Here is a tiny trained network, its code and every weight. The questions are about switching its units off for an input and a target symbol, where a switched-off unit gives its printed mean instead of its output.

import numpy as np


def w(rows, s, z=0):
    codes = np.array(rows[::2]) - 128.0
    scale = np.full(codes.shape[1], s)
    scale[-1] = z or s
    return codes * scale


def f(y):
    return np.maximum(y, 0)


def softmax(a):
    e = np.exp(a - a.max(-1, keepdims=True))
    return e / e.sum(-1, keepdims=True)


def log_softmax(a):
    a = a - a.max(-1, keepdims=True)
    return a - np.log(np.exp(a).sum(-1, keepdims=True))


def net(x, mask):
    ids = ['Ψαβζτω'.index(c) for c in x.split()]
    T = len(ids)
    res = E[ids] + P[:T]
    u = 0
    for l in range(3):
        q, k, v = (res @ M[l].T for M in (Q, K, V))
        z = softmax(np.where(np.tri(T) > 0, q @ k.T / 2**0.5, -1e9)) @ v
        res = res + np.where(mask[u], z, O[l][:, -1]) @ O[l][:, :-1]
        u += 1
        y = f(res @ A[l][:, :-1].T + A[l][:, -1])
        res = res + np.where(mask[u : u + 8], y, B[l][:, -1]) @ B[l][:, :-1]
        u += 8
    return log_softmax(res[-1] @ U[:, :-1].T + U[:, -1])


Q, K, V, O, A, B = {}, {}, {}, {}, {}, {}
E = w([
[225,197,133,108,201,89],'Ψ',
[89,10,46,82,134,158],'α',
[234,123,12,211,184,101],'β',
[127,140,166,3,158,175],'ζ',
[199,47,202,151,181,245],'τ',
[5,172,134,246,185,59],'ω',
],0.005)
P = w([
[145,87,135,54,217,126],'0',
[145,187,107,138,198,178],'1',
[144,144,84,61,107,101],'2',
[74,76,167,104,215,77],'3',
[126,197,117,171,163,189],'4',
[127,149,128,84,67,102],'5',
[79,67,165,104,214,78],'6',
[114,213,143,189,130,196],'7',
[115,161,163,100,35,106],'8',
[87,60,160,98,226,77],'9',
[97,225,174,208,101,214],'10',
[98,180,193,119,3,112],'11',
[95,59,158,93,224,78],'12',
[114,217,128,192,147,209],'13',
],0.006)
Q[0] = w([
[3,132,91,32,97,224],'0.h1',
[140,249,75,25,148,113],'0.h1',
],0.014)
K[0] = w([
[14,130,100,52,131,215],'0.h1',
[131,197,124,82,252,145],'0.h1',
],0.018)
V[0] = w([
[29,142,121,49,121,199],'0.h1',
[203,193,254,116,105,49],'0.h1',
],0.0077)
O[0] = w([
[41,95,123,3,90,186,61],'0.h1',
[119,116,127,157,105,46,2],'0.h1',
],0.0049,0.00025)
A[0] = w([
[68,101,37,139,65,50,140],'0.n1',
[177,136,83,216,97,131,2],'0.n2',
[150,63,188,143,151,124,9],'0.n3',
[84,59,144,103,118,174,99],'0.n4',
[61,118,74,126,80,1,50],'0.n5',
[115,157,170,115,140,2,38],'0.n6',
[148,233,131,111,150,164,90],'0.n7',
[146,171,97,140,119,153,47],'0.n8',
],0.0094,0.0039)
B[0] = w([
[172,254,167,79,149,145,187],'0.n1',
[83,71,116,85,38,32,155],'0.n2',
[79,177,202,176,125,117,156],'0.n3',
[139,111,124,182,112,23,236],'0.n4',
[126,160,100,97,185,235,159],'0.n5',
[57,47,98,102,70,98,185],'0.n6',
[217,184,133,167,118,85,250],'0.n7',
[191,147,111,112,127,134,140],'0.n8',
],0.012,0.0017)
Q[1] = w([
[151,137,38,109,3,232],'1.h1',
[160,67,178,121,177,89],'1.h1',
],0.031)
K[1] = w([
[157,76,104,85,252,107],'1.h1',
[141,128,163,144,89,179],'1.h1',
],0.029)
V[1] = w([
[55,234,1,136,122,45],'1.h1',
[51,132,178,162,194,150],'1.h1',
],0.0089)
O[1] = w([
[123,156,2,80,166,138,255],'1.h1',
[65,154,121,141,103,176,155],'1.h1',
],0.0074,0.00092)
A[1] = w([
[94,98,115,66,53,124,3],'1.n1',
[84,79,92,107,49,20,45],'1.n2',
[54,76,95,167,160,172,175],'1.n3',
[75,111,189,242,141,163,83],'1.n4',
[162,91,102,116,60,110,174],'1.n5',
[95,96,190,26,127,144,130],'1.n6',
[24,132,186,253,201,93,127],'1.n7',
[179,62,150,105,180,110,33],'1.n8',
],0.012,0.0034)
B[1] = w([
[153,79,86,178,77,133,134],'1.n1',
[135,179,82,233,89,148,165],'1.n2',
[124,103,126,127,173,53,186],'1.n3',
[132,83,20,136,108,117,207],'1.n4',
[89,102,160,111,82,119,167],'1.n5',
[167,177,149,159,149,63,186],'1.n6',
[156,170,249,161,173,161,253],'1.n7',
[204,165,97,127,102,190,175],'1.n8',
],0.016,0.0049)
Q[2] = w([
[85,103,88,112,174,158],'2.h1',
[254,110,90,126,62,166],'2.h1',
],0.028)
K[2] = w([
[175,99,97,152,174,147],'2.h1',
[153,74,181,90,2,137],'2.h1',
],0.027)
V[2] = w([
[56,136,88,201,254,93],'2.h1',
[142,142,102,125,139,137],'2.h1',
],0.0059)
O[2] = w([
[2,148,100,196,134,82,251],'2.h1',
[96,140,126,126,132,111,123],'2.h1',
],0.0059,0.0014)
A[2] = w([
[159,67,96,121,80,97,133],'2.n1',
[135,87,56,131,138,202,44],'2.n2',
[116,147,165,3,122,146,222],'2.n3',
[84,126,132,110,164,131,2],'2.n4',
[77,102,230,128,103,135,85],'2.n5',
[107,129,214,138,128,144,94],'2.n6',
[103,73,132,121,165,92,216],'2.n7',
[103,193,138,76,92,129,66],'2.n8',
],0.024,0.0054)
B[2] = w([
[123,81,116,184,78,131,179],'2.n1',
[81,67,93,84,249,175,152],'2.n2',
[70,183,118,15,98,222,157],'2.n3',
[158,98,166,184,84,221,173],'2.n4',
[211,129,32,93,121,119,196],'2.n5',
[43,127,187,147,124,125,246],'2.n6',
[130,146,117,65,147,6,196],'2.n7',
[164,67,99,169,96,105,156],'2.n8',
],0.023,0.011)
U = w([
[102,138,113,67,100,157,171],'Ψ',
[152,73,113,158,100,124,128],'α',
[120,92,114,110,177,146,68],'β',
[254,221,132,135,177,154,253],'ζ',
[87,147,176,141,146,137,96],'τ',
[117,125,119,84,141,88,64],'ω',
],0.0073,0.0046)

Each question gives the input, a string of symbols that net reads in full, and the target symbol t.
The units are the heads (2 rows each of Q, K, V and O) and the neurons (one row each of A and B). Each row of codes is followed by its name. A weight is (code - 128) times the scale printed after its matrix; where a second scale follows, it is the last column's (O, A, B and U).
mask holds one flag per unit, layer by layer, with each layer's heads first. A switched-off unit (its flag False) gives its mean, the last column of its rows in O or B, instead of its output. The means were averaged over made-up inputs and are rounded, as every weight is.
A unit's drop is (log p(t) with every unit on - log p(t) with that unit switched off) / (log p(t) with every unit on - log p(t) with every unit switched off).
The circuit of an input: a set's keep is (log p(t) with only the set's units on - log p(t) with every unit switched off) / (log p(t) with every unit on - log p(t) with every unit switched off). Starting from the 12 units with the biggest drops (on a tie, the unit counted first), units are removed one at a time, each time the one whose removal leaves the highest keep (on an exact tie, the one counted first), for as long as the keep stays at least 0.8.
units of the circuit, in order: the units of the circuit, biggest drop first
unit that matters most: the unit with the biggest drop
top k neurons: the k neurons with the biggest drops, biggest first
k most important neurons of layer l: the k neurons of layer l with the biggest drops, biggest first
input ζ Ψ ζ τ ω α α Ψ, target ζ: top 2 neurons => 2.n6; 0.n7
input Ψ β β Ψ β ω β ω β β, target ω: unit that matters most => 1.h1
input ω τ Ψ Ψ, target τ: units of the circuit, in order => 2.n6; 1.n7; 1.h1
input β Ψ ζ β β ζ ζ α ζ τ β β τ, target τ: units of the circuit, in order => 0.n3; 1.n7; 2.n6
input ω Ψ Ψ ζ τ α α, target τ: top 4 neurons => 2.n6; 0.n4; 1.n7; 1.n2
input Ψ τ ω τ ω β, target Ψ: top 2 neurons => 0.n1; 0.n4
input ω β α Ψ Ψ α Ψ ζ ζ β τ ω α, target ω: top 2 neurons => 0.n1; 2.n7
input ζ ω Ψ ζ β Ψ ζ ω τ, target Ψ: 4 most important neurons of layer 1 => 1.n2; 1.n3; 1.n4; 1.n5
input ω Ψ ζ Ψ τ ω ω τ ζ ω, target ω: units of the circuit, in order => 2.n7; 1.n3
input τ β ζ τ τ β τ ζ τ β τ τ β, target τ: units of the circuit, in order => 1.n7; 1.h1; 2.n6
input Ψ β Ψ Ψ Ψ ζ τ α τ ω β α, target α: top 4 neurons => 0.n4; 0.n7; 1.n1; 1.n7
input ω τ τ τ Ψ ω ω ζ α, target Ψ: top 2 neurons => 0.n1; 1.n1
input Ψ α Ψ ζ τ Ψ ω β, target α: units of the circuit, in order => 0.n2; 1.n7; 2.n1
input Ψ τ ζ ζ α Ψ Ψ τ Ψ τ Ψ τ β, target τ: units of the circuit, in order => 1.h1; 1.n7; 2.n6
input τ ω Ψ τ τ Ψ τ α β β, target β: top 3 neurons => 2.n2; 1.n7; 1.n8
input ζ τ ω, target Ψ: top 4 neurons => 2.n3; 0.n1; 1.n2; 1.n4
input ζ ζ α ω τ ω α β ζ, target α: units of the circuit, in order => 1.n7; 2.n1; 1.n1
input β τ τ ω α Ψ Ψ β ζ, target Ψ: top 4 neurons => 0.n6; 2.n3; 1.n4; 0.n2
input ζ ζ β Ψ ω β ω Ψ ζ τ τ, target β: units of the circuit, in order => 1.n4; 2.n2; 1.n6
input Ψ τ τ τ ζ ζ β ω ζ Ψ ω, target τ: units of the circuit, in order => 2.n6; 1.n7
input Ψ Ψ ω Ψ Ψ ω, target α: top 4 neurons => 0.n1; 2.n8; 0.n6; 1.n3
input ζ α Ψ Ψ Ψ, target ζ: units of the circuit, in order => 2.n6
input τ β ω ω Ψ τ Ψ Ψ Ψ ω τ Ψ, target α: most important neuron of layer 1 => 1.n2
